In the rows, zero is written as 100.
Here are made-up things, facts about them, and rows of numbers that follow some of those facts. Name the thing behind each unnamed row.

How the things are related:
stokon	Ψ	druflin; stokon	Ψ	keklus; draskagus	Ψ	ganun; duder	Ψ	grole
duder	Ψ	pufal; redre	Ψ	tekliko; pledel	Ψ	brati; pledel	Ψ	paflepla
pledel	Ψ	skefu; plera	Ψ	lorak; plera	Ψ	nubris; potreba	Ψ	digru
potreba	Ψ	kestaruk; fisaklon	Ψ	bruri; rodur	Ψ	brokluk; stena	Ψ	klistes
stena	Ψ	dofatal; stena	Ψ	dobrum; sime	Ψ	bukivem; zofo	Ψ	mikik
sipa	Ψ	kluklen; sipa	Ψ	groplar; sipa	Ψ	pufal; paflepla	Ψ	brati
trizir	Ψ	soskek; trizir	Ψ	rafal; ropubil	Ψ	moplis; klifar	Ψ	stuflo
kluklen	Ψ	mavur; noflifol	Ψ	gaplir; noflifol	Ψ	trigral; laskan	Ψ	pupu
tifek	Ψ	sime; mikli	Ψ	tiru; klipus	Ψ	vaplodra; brulikluk	Ψ	lolu
mavur	Ψ	pluvin; mavur	Ψ	duder; mavur	Ψ	kluklen; mavur	Ψ	pufal
pudrum	Ψ	kledro; tufam	Ψ	fletas; latrak	Ψ	datrir; latrak	Ψ	fisi
latrak	Ψ	mukor; demik	Ψ	nuta; kivem	Ψ	klifar; plimi	Ψ	potragor
tremas	Ψ	trizir; trulotran	Ψ	kestaruk; fisi	Ψ	latrak; soflasi	Ψ	klistes
pupu	Ψ	samafu; senus	Ψ	skibepul; senus	Ψ	gaklon; senus	Ψ	rigrun
tekliko	Ψ	redre; pufal	Ψ	pluvin; grebra	Ψ	mupes; lifidram	Ψ	druflin
rezor	Ψ	kledro; gruklo	Ψ	kluklen; gruklo	Ψ	pufal; fletas	Ψ	pitram
stebrekul	Ψ	kostope; skibepul	Ψ	niron; moplis	Ψ	klakem; moplis	Ψ	ropubil
rafal	Ψ	soskek; rafal	Ψ	trizir; vaman	Ψ	tiru; vaman	Ψ	dreskem
poklol	Ψ	fifim; plaskik	Ψ	greklige; keklus	Ψ	druflin; raroklus	Ψ	draskagus
fifim	Ψ	poklol; trigral	Ψ	grebra; datrir	Ψ	bubo; gazum	Ψ	dobrum
gegres	Ψ	druflin; stosur	Ψ	skibepul; stosur	Ψ	stidul; bubo	Ψ	latrak
klogil	Ψ	klipus; gaban	Ψ	kevek; graple	Ψ	mikik; stokon	Π	fuvem
kinu	Π	vupla; bukivem	Π	lirus; draskagus	Π	stibas; duder	Π	subin
gostor	Π	vupla; lufus	Π	gratrumum; redre	Π	vurum; trupur	Π	fletorus
pledel	Π	logru; plera	Π	flado; brati	Π	logru; potreba	Π	klaklok
bugoklis	Π	mufopon; mupes	Π	belom; zoledur	Π	klipan; fisaklon	Π	balal
doplu	Π	fuvem; rodur	Π	logru; groplar	Π	subin; stena	Π	klaklok
famu	Π	vupla; lolu	Π	tagri; sime	Π	lirus; pluvin	Π	subin
zofo	Π	kinu; sipa	Π	subin; stibas	Π	mufopon; klakem	Π	bugoklis
paflepla	Π	logru; trizir	Π	muklek; klistes	Π	klaklok; bruri	Π	balal
klovus	Π	klaklok; stidul	Π	fivu; grosto	Π	grofir; gruvim	Π	vurum
fletorus	Π	grofir; kestaruk	Π	klaklok; ropubil	Π	bugoklis; klifar	Π	refli
kluklen	Π	subin; noflifol	Π	belom; laskan	Π	lakla; tifek	Π	lirus
mikli	Π	klipan; ganun	Π	stibas; dofatal	Π	klaklok; klaklok	Π	vupla
klipus	Π	zaklil; kledro	Π	grofir; brulikluk	Π	tagri; mavur	Π	subin
zaklil	Π	muklek; tiru	Π	klipan; pudrum	Π	grofir; tufam	Π	mufopon
tagri	Π	mufopon; stuflo	Π	refli; trabris	Π	stibas; latrak	Π	vupla
demik	Π	fletorus; kivem	Π	refli; klipan	Π	mufopon; plimi	Π	logru
vaplodra	Π	zaklil; tremas	Π	muklek; trulotran	Π	klaklok; drino	Π	refli
fisi	Π	vupla; soflasi	Π	klaklok; greklige	Π	drisil; rigrun	Π	fivu
pupu	Π	lakla; potragor	Π	logru; dristuplu	Π	flado; trapodes	Π	drisil
lorak	Π	flado; senus	Π	fivu; sasti	Π	mufopon; pitram	Π	mufopon
logru	Π	vupla; tekliko	Π	vurum; mikik	Π	kinu; kevek	Π	famu
pufal	Π	subin; vutul	Π	lirus; grebra	Π	belom; nuta	Π	fletorus
lifidram	Π	fuvem; niron	Π	fivu; fletin	Π	brakladre; gefon	Π	kinu
skefu	Π	logru; bratrum	Π	famu; gaplir	Π	belom; gisto	Π	belom
botrel	Π	muklek; belom	Π	lirus; kostope	Π	drisil; druflin	Π	fuvem
brakladre	Π	fuvem; rezor	Π	grofir; gruklo	Π	subin; fletas	Π	mufopon
nubris	Π	flado; balal	Π	grofir; stebrekul	Π	drisil; skibepul	Π	fivu
begrun	Π	logru; moplis	Π	bugoklis; gaklon	Π	fivu; rafal	Π	muklek
flotu	Π	balal; vaman	Π	klipan; flado	Π	grofir; nupok	Π	gruvim
poklol	Π	drisil; brokluk	Π	logru; digru	Π	klaklok; samafu	Π	lakla
plaskik	Π	drisil; subin	Π	drisil; keklus	Π	fuvem; fivu	Π	muklek
raroklus	Π	stibas; fifim	Π	drisil; dobrum	Π	klaklok; plosil	Π	vurum
topa	Π	subin; trigral	Π	belom; datrir	Π	vupla; stuvu	Π	fivu
lakla	Π	mufopon; grole	Π	subin; gazum	Π	klaklok; gratrumum	Π	mufopon
mukor	Π	vupla; gegres	Π	fuvem; stosur	Π	fivu; bubo	Π	vupla
trovur	Π	bugoklis; klogil	Π	zaklil; dreskem	Π	klipan; gaban	Π	famu
graple	Π	kinu; muros	Π	lakla; soskek	Π	muklek

Some things and their rows:
[107 92 91 122 67 85 105 115 74 103 119 108 93 104 101 138 108 101 111 58 96 100 96 100 68 105 130 112 84 114 105 119 114 124 102 108 85 113 99 86 63 100 98 87 117 115 96 88 108 99]: trizir
[100 84 86 136 73 98 106 112 74 98 118 98 97 88 109 125 101 109 120 64 92 95 90 100 75 104 128 108 94 99 115 108 112 113 121 106 64 111 93 88 75 91 97 95 103 111 111 99 132 118]: zoledur
[100 103 96 134 73 100 100 117 74 94 123 107 101 82 125 121 90 85 142 64 99 100 103 96 48 97 117 120 85 113 116 105 100 130 112 97 99 89 99 82 80 97 107 98 109 100 101 94 109 115]: stokon
[104 103 100 123 76 92 90 113 84 98 107 103 93 107 103 124 102 103 110 61 92 102 98 94 84 101 133 114 93 130 111 111 120 119 94 100 85 110 99 98 56 97 94 86 124 106 103 92 105 93]: klipus
[91 106 89 122 72 98 101 114 86 84 117 98 112 84 105 121 104 108 115 66 82 113 73 80 104 106 135 113 86 134 116 117 114 111 110 101 94 104 113 86 61 66 86 91 122 110 116 113 109 96]: kestaruk
[100 106 98 128 78 96 89 110 86 94 113 96 96 96 105 116 101 107 121 65 88 104 90 92 86 101 130 115 96 125 111 106 121 116 111 108 82 101 100 97 65 89 88 92 119 102 109 104 106 100]: redre
[90 112 94 118 71 96 97 110 86 82 120 100 106 81 110 118 103 107 120 64 85 110 80 83 97 103 131 114 89 134 115 116 113 110 109 105 91 105 114 91 60 74 87 87 119 108 113 113 112 97]: paflepla
[106 108 86 126 68 93 92 122 66 103 124 103 101 102 101 118 102 104 124 60 82 115 82 108 63 101 129 113 95 106 96 108 119 133 131 132 94 95 100 88 80 87 83 99 93 90 91 100 110 102]: gisto
[101 113 107 133 80 92 74 100 97 95 126 85 99 86 111 120 108 100 128 65 95 95 96 90 84 100 120 119 90 121 112 106 120 110 112 112 75 97 97 96 61 103 81 87 123 104 110 107 92 111]: pudrum
[110 91 91 139 75 91 92 110 88 106 128 84 105 89 99 138 115 98 121 65 92 99 80 90 80 107 124 115 75 103 107 113 117 121 124 114 79 98 92 77 70 96 85 98 122 115 106 104 88 117]: kledro
[89 114 86 109 67 82 111 94 89 104 114 101 96 69 123 122 98 102 122 61 91 114 68 73 64 100 135 101 80 123 109 120 98 122 123 99 83 123 120 78 71 78 81 78 107 113 78 116 119 123]: soflasi
[97 94 95 137 82 104 92 110 82 92 109 94 96 93 110 112 96 113 117 67 88 97 92 96 92 100 131 110 104 115 121 102 119 107 112 100 63 108 94 100 67 89 93 92 110 102 118 103 128 110]: sasti
[103 97 90 128 70 90 102 111 77 101 123 99 97 92 104 128 106 102 124 62 91 101 88 96 69 104 126 112 86 109 105 112 114 123 120 117 83 103 100 85 74 91 90 95 110 109 101 100 108 107]: doplu
[86 124 95 109 76 87 96 93 97 98 104 98 96 72 123 110 93 105 119 65 88 116 70 70 81 95 139 104 90 139 115 113 105 116 114 91 82 120 120 90 63 76 78 75 114 104 85 119 116 116]: gazum
[122 108 100 138 62 85 79 99 79 100 126 77 76 82 117 121 134 89 121 59 94 103 77 101 91 99 105 109 69 95 134 119 107 125 124 121 83 102 97 94 70 120 99 121 123 125 100 116 80 127]: balal
[97 95 95 136 82 104 91 110 82 92 109 95 97 93 109 113 96 114 117 67 89 97 93 97 92 100 131 111 104 115 120 103 119 107 112 100 65 108 94 98 67 89 93 92 111 103 119 103 127 110]: pupu
[104 114 86 115 46 86 112 108 66 80 123 99 84 71 125 113 126 94 116 57 85 121 64 94 98 101 115 103 72 114 138 132 94 123 117 114 102 115 123 91 68 85 104 115 113 130 100 126 112 108]: logru
[109 93 92 139 75 90 90 108 89 106 130 83 105 87 101 138 115 97 124 64 94 97 83 89 78 107 122 116 74 103 107 113 117 119 123 115 78 97 93 77 70 99 85 97 122 115 106 104 87 119]: lorak
[98 96 95 135 81 103 92 110 83 92 109 95 96 94 109 113 97 112 118 66 88 98 92 95 91 100 130 111 102 117 120 103 119 109 112 100 67 108 95 99 67 89 92 93 111 103 116 103 124 109]: lufus
[101 102 95 131 80 98 90 113 87 95 110 96 99 98 100 118 101 108 118 66 86 105 86 91 92 103 132 114 93 124 111 106 123 117 112 106 83 101 98 94 66 86 88 94 121 103 112 103 104 100]: stuflo

Which thing is each row?
No name comes twice in this set of rows, the named rows included.
[84 129 97 106 75 85 94 89 98 97 105 99 94 70 127 108 92 105 122 63 90 114 75 70 75 94 137 103 92 140 115 113 104 115 114 92 80 121 122 92 61 79 77 72 112 103 82 119 120 117] => stena
[121 120 87 127 54 92 83 121 48 99 116 101 75 106 112 99 116 100 116 56 76 131 69 124 79 93 118 107 93 96 120 113 115 145 135 142 106 98 105 103 84 100 96 127 90 92 83 114 104 105] => belom

The same things again, as new rows of numbers:
Some things and their rows:
[96 91 110 97 113 110 110 96 112 89 88 99 91 109 96 109 97 96 103 102 102 102 104 102 93 94 96 83 106 99 109 111 96]: kivem
[98 81 114 99 108 112 88 84 99 89 85 82 82 106 92 124 93 82 106 96 103 95 105 109 82 112 80 89 118 106 98 114 89]: brulikluk
[107 98 104 87 133 107 116 101 107 98 109 110 96 103 99 103 104 109 114 110 109 101 111 86 95 116 113 125 99 105 105 109 74]: greklige
[81 116 97 99 129 97 120 118 80 72 137 95 84 96 87 93 82 149 80 102 98 91 107 74 115 84 87 108 133 118 82 122 104]: rigrun
[110 57 108 75 104 78 125 132 106 100 63 96 94 78 80 111 119 95 83 109 89 100 64 121 106 140 107 89 91 108 104 116 138]: soflasi
[96 89 97 93 120 121 110 98 108 96 103 107 97 98 104 65 80 100 116 112 89 108 112 97 115 104 102 121 110 105 103 99 92]: kledro
[122 98 87 90 113 106 101 114 91 100 70 88 97 117 123 72 103 116 109 99 98 72 93 98 119 103 108 94 78 105 98 123 73]: skefu
[142 113 144 71 121 106 111 109 113 75 100 132 98 89 82 137 118 102 115 131 101 91 129 95 69 103 114 107 91 107 109 70 73]: duder
[144 116 132 70 131 108 112 111 105 85 112 131 99 87 87 121 110 109 120 131 100 87 129 88 79 114 122 128 90 112 104 75 67]: grole
[117 61 94 74 115 81 128 135 94 112 78 96 95 70 84 93 111 105 89 111 83 90 63 114 116 155 118 114 90 115 98 115 133]: dofatal
[97 80 111 93 108 116 93 79 96 91 83 81 79 108 97 124 94 79 108 95 103 91 105 112 82 111 74 85 116 107 99 118 82]: mikli
[80 117 98 100 129 96 118 119 80 70 137 95 84 93 86 91 82 150 77 101 99 91 107 71 117 83 86 109 135 120 80 122 104]: niron
[111 75 104 85 108 93 101 147 102 115 72 103 112 112 103 102 83 97 85 100 124 92 92 113 106 108 86 98 106 120 120 112 113]: klaklok
[116 89 110 101 100 96 87 115 106 86 57 84 96 123 110 93 110 107 99 102 103 90 94 101 107 94 107 74 86 95 101 120 91]: plimi
[107 77 100 98 115 99 94 136 103 104 66 88 113 113 109 99 89 102 91 102 115 81 101 95 105 99 100 89 103 111 115 107 97]: kinu
[100 94 104 98 118 111 108 100 106 93 97 100 92 104 97 101 92 101 105 102 99 97 105 99 99 100 102 96 106 102 105 109 94]: drino
[92 100 82 119 107 107 82 120 115 85 113 88 101 71 100 121 56 92 105 111 109 92 72 95 100 98 98 104 92 66 98 103 79]: keklus
[123 100 83 89 117 109 101 115 88 104 75 89 97 116 124 66 99 119 110 100 97 69 92 96 122 107 110 102 77 108 96 123 69]: brati
[104 87 98 93 119 119 93 81 86 103 99 83 80 104 101 105 84 89 114 96 99 83 105 106 92 122 84 111 113 115 93 117 75]: dreskem
[79 84 86 86 133 107 128 114 95 92 121 82 98 113 98 126 70 122 74 106 96 74 117 92 99 71 95 84 133 98 113 101 101]: fivu

Which thing is each row?
No name comes twice in this set of rows, the named rows included.
[149 118 136 69 129 109 112 112 104 83 111 134 99 85 84 122 111 108 120 135 97 84 130 90 77 110 122 125 90 112 104 68 68] => kluklen
[87 94 95 79 118 111 132 94 102 86 106 95 85 115 100 119 91 112 90 102 94 87 104 107 95 77 85 73 112 94 110 114 93] => tremas
[96 84 110 84 144 103 119 114 119 96 98 112 116 101 99 132 112 102 108 114 129 101 122 73 80 110 112 117 104 107 121 95 64] => subin
[81 73 102 99 120 120 107 111 117 90 83 100 113 95 103 89 79 88 105 111 99 104 121 91 105 89 93 98 121 106 118 86 98] => grofir
[81 83 88 90 132 109 123 115 99 95 112 85 102 110 99 123 73 115 80 105 99 76 116 90 98 76 96 86 130 100 114 100 99] => zaklil
[89 96 92 78 120 113 134 94 100 89 109 95 85 114 102 114 89 113 91 102 93 85 104 106 99 79 88 80 112 96 109 115 91] => rafal
[135 108 153 72 113 103 113 106 122 66 88 131 97 93 78 151 126 95 111 131 105 98 128 99 61 95 106 88 92 101 113 72 77] => sipa
[71 108 114 101 115 92 119 114 95 57 117 94 82 101 82 117 96 136 71 100 104 102 106 82 102 67 74 74 135 109 90 121 114] => stosur
[121 94 96 92 115 101 99 122 93 109 86 96 97 115 110 75 90 113 103 102 103 85 94 101 117 113 108 112 91 110 101 119 91] => mikik
[107 96 116 80 134 100 120 101 117 90 105 117 98 103 96 122 119 106 115 114 119 111 113 84 84 116 114 122 95 101 110 107 66] => topa
[119 93 99 92 112 100 97 121 96 105 83 96 97 114 108 81 92 110 101 103 105 89 94 103 113 111 107 107 92 109 102 118 93] => kevek
[95 79 114 93 104 114 94 77 100 88 79 81 79 110 95 129 97 77 107 93 104 93 104 113 79 107 71 78 115 106 100 118 83] => vaman
[93 82 105 92 137 107 114 114 114 98 94 105 113 101 99 123 101 99 105 109 121 95 119 79 86 103 107 107 109 108 119 96 76] => drisil

Now the same things, written a new way:
Some things and their rows:
[112 113 90 111 110 89 108 96 93 46 123 111 91 88 107 119 99 87 108 87 119 80 94 81 100 113 117 77 75 103 101 104 109 90 115 87 86 106 62]: datrir
[96 100 109 115 92 97 101 96 96 112 91 100 81 105 104 101 112 104 108 109 96 94 94 100 94 88 109 98 89 94 99 80 103 101 111 94 85 106 116]: sime
[88 80 94 100 121 117 115 122 75 91 123 118 74 99 119 114 101 100 62 108 90 91 127 102 119 97 72 121 104 109 67 86 80 99 115 109 108 92 119]: gegres
[110 88 113 95 88 103 105 110 110 105 99 91 103 101 96 114 96 118 88 85 117 105 106 110 95 107 104 100 100 92 101 97 100 106 94 104 94 87 110]: poklol
[81 111 94 104 103 88 97 99 105 72 108 112 96 98 99 103 95 98 112 85 108 98 81 95 111 103 95 98 117 109 92 106 86 98 102 103 95 112 87]: gaban
[86 93 100 141 106 80 106 101 108 127 87 102 70 97 86 87 114 97 127 131 118 107 112 117 86 85 94 73 89 95 100 78 103 104 148 86 67 121 142]: grebra
[84 112 94 112 96 89 98 91 106 60 113 101 100 99 94 104 83 84 118 76 101 85 77 106 112 109 99 102 123 105 89 108 78 99 105 86 98 125 89]: plimi
[108 100 95 95 95 118 107 91 111 126 91 106 98 108 101 99 107 85 82 109 104 100 75 88 90 82 98 89 111 101 104 109 104 105 108 88 127 109 105]: laskan
[106 104 98 101 104 82 93 73 87 99 104 78 111 107 100 100 118 103 103 88 96 104 123 89 114 103 77 103 90 98 86 91 106 76 97 105 118 87 106]: fletorus
[92 111 116 106 110 81 92 92 97 72 100 96 113 94 94 100 71 88 130 74 80 85 87 111 93 108 121 123 116 97 97 94 78 96 95 73 91 114 70]: brati
[104 81 102 105 108 129 99 122 96 107 97 99 112 89 81 63 98 85 113 113 56 81 115 116 116 123 107 102 82 111 133 124 127 85 64 112 78 88 119]: rigrun
[114 99 107 93 109 112 105 94 100 132 88 103 107 100 98 97 96 86 93 111 94 99 92 95 77 87 112 99 104 96 108 103 106 103 105 81 118 103 95]: lolu
[104 88 114 100 99 106 92 118 104 97 83 95 117 105 98 72 98 101 98 116 64 100 105 114 99 102 111 120 81 94 117 88 107 98 84 98 90 85 87]: soskek
[115 113 96 109 117 86 108 97 88 50 120 110 96 84 106 118 94 87 112 88 113 80 102 85 93 114 124 83 71 100 103 101 110 89 115 82 82 103 56]: mukor
[104 91 90 107 98 103 92 103 93 100 98 106 95 100 106 105 100 103 96 97 91 102 111 99 101 92 88 106 94 101 96 95 99 106 102 95 96 92 102]: vurum
[90 111 107 109 109 83 96 92 98 69 108 98 109 91 91 101 73 85 129 77 89 84 91 111 97 112 113 112 117 100 94 102 79 97 102 77 91 119 79]: potragor
[111 87 109 96 88 104 103 110 107 105 100 92 101 101 98 116 95 118 87 84 115 106 110 109 95 105 101 102 100 92 99 98 100 108 94 103 94 87 110]: drisil
[109 79 73 114 99 108 81 112 83 97 96 122 88 96 115 115 96 108 91 90 83 107 124 95 102 80 72 116 92 108 90 96 96 119 104 93 89 80 99]: brakladre
[88 110 105 101 117 84 96 101 97 81 103 109 105 91 97 100 85 99 122 87 97 97 96 101 97 107 109 108 111 104 98 100 88 96 101 95 89 105 76]: kevek
[102 94 96 105 97 102 96 102 97 101 98 102 97 101 103 102 102 103 97 99 95 102 105 100 100 95 94 103 95 100 98 95 101 103 101 99 96 94 103]: drino

Name these rows:
No name comes twice in this set of rows, the named rows included.
[80 93 90 143 94 84 106 99 115 120 91 104 63 103 89 91 123 98 118 129 128 107 100 111 97 82 82 65 94 99 96 84 102 106 150 93 73 126 150] => noflifol
[81 111 94 112 85 90 94 89 112 57 108 101 97 107 99 105 88 88 112 71 100 86 62 101 119 103 95 104 128 106 89 105 75 100 99 88 103 124 88] => pledel
[92 80 101 97 129 115 115 124 71 95 122 117 79 95 118 113 96 99 66 110 84 91 134 105 113 99 79 127 101 107 68 82 80 97 114 105 105 89 113] => keklus
[91 104 114 122 88 94 105 92 92 119 90 99 68 105 107 102 117 103 116 118 97 87 90 101 90 85 119 93 84 91 99 71 106 101 119 92 77 115 127] => gisto
[101 87 104 103 100 109 97 122 106 92 91 96 115 103 94 69 100 98 95 123 70 100 110 117 105 107 104 111 79 96 116 95 110 100 90 103 90 90 95] => vaplodra
[87 111 107 110 99 85 93 91 104 65 104 99 106 100 96 103 79 88 122 73 89 85 77 107 105 106 109 115 121 101 93 99 76 98 98 79 96 118 78] => paflepla
[98 79 117 93 146 110 115 127 60 105 117 114 88 86 116 109 84 99 77 112 72 89 151 113 97 104 97 140 94 102 73 75 81 94 113 95 97 83 102] => druflin
[87 112 100 110 103 86 97 92 102 65 112 99 103 95 93 103 77 84 123 77 95 84 85 109 105 111 107 107 120 102 92 107 79 99 104 82 95 123 84] => begrun

The same things again, as new rows of numbers:
Known rows:
[105 111 131 98 102 95 102 88 110 105 104 92 77 93]: trabris
[101 119 94 90 107 84 103 89 96 104 83 110 103 91]: greklige
[118 93 47 119 58 156 91 109 136 75 92 110 103 64]: fivu
[104 114 91 102 82 115 92 75 104 96 112 108 115 71]: stuvu
[112 91 66 101 95 133 104 130 138 85 76 99 85 102]: gruvim
[122 132 73 145 75 64 112 140 42 119 90 102 115 113]: kluklen
[118 128 76 138 79 66 111 131 48 118 87 106 113 110]: duder
[126 53 86 112 119 16 152 91 127 100 133 116 135 100]: latrak
[99 94 56 107 106 142 106 128 154 126 80 93 94 115]: lirus
[96 106 103 85 108 84 83 95 112 90 107 94 113 101]: bratrum
[107 80 70 93 96 108 77 138 147 66 81 90 101 110]: famu
[100 83 130 101 106 85 71 115 89 101 109 111 131 107]: paflepla
[102 106 119 86 113 80 68 108 119 89 110 111 124 102]: begrun
[102 113 93 99 89 112 94 79 104 98 111 106 112 78]: botrel
[54 96 82 187 129 102 78 58 83 71 115 129 62 124]: keklus
[88 116 91 93 119 111 101 87 122 144 106 94 113 109]: gaplir
[99 89 125 101 105 80 72 115 96 98 112 114 127 109]: rodur
[101 115 104 74 121 111 119 92 89 81 111 105 100 102]: nubris
[22 90 84 61 52 91 101 141 77 130 134 138 75 72]: rafal
[97 96 109 91 112 112 122 99 63 92 112 107 105 108]: pudrum

Rows to name:
No name comes twice in this set of rows, the named rows included.
[106 108 134 101 114 105 95 93 100 111 100 81 79 78] => klakem
[124 137 70 146 73 63 113 142 43 118 92 102 115 114] => pufal
[92 73 40 83 88 94 85 116 137 54 81 45 94 115] => klaklok
[116 79 95 95 104 103 55 159 159 63 86 115 117 110] => logru
[110 66 97 106 110 45 120 96 107 99 122 106 128 105] => datrir
[19 89 83 60 51 90 101 143 76 132 135 139 72 72] => trizir
[114 137 77 108 96 70 106 108 83 105 80 107 106 97] => pluvin
[131 143 64 156 66 59 113 155 34 121 96 97 117 119] => mavur

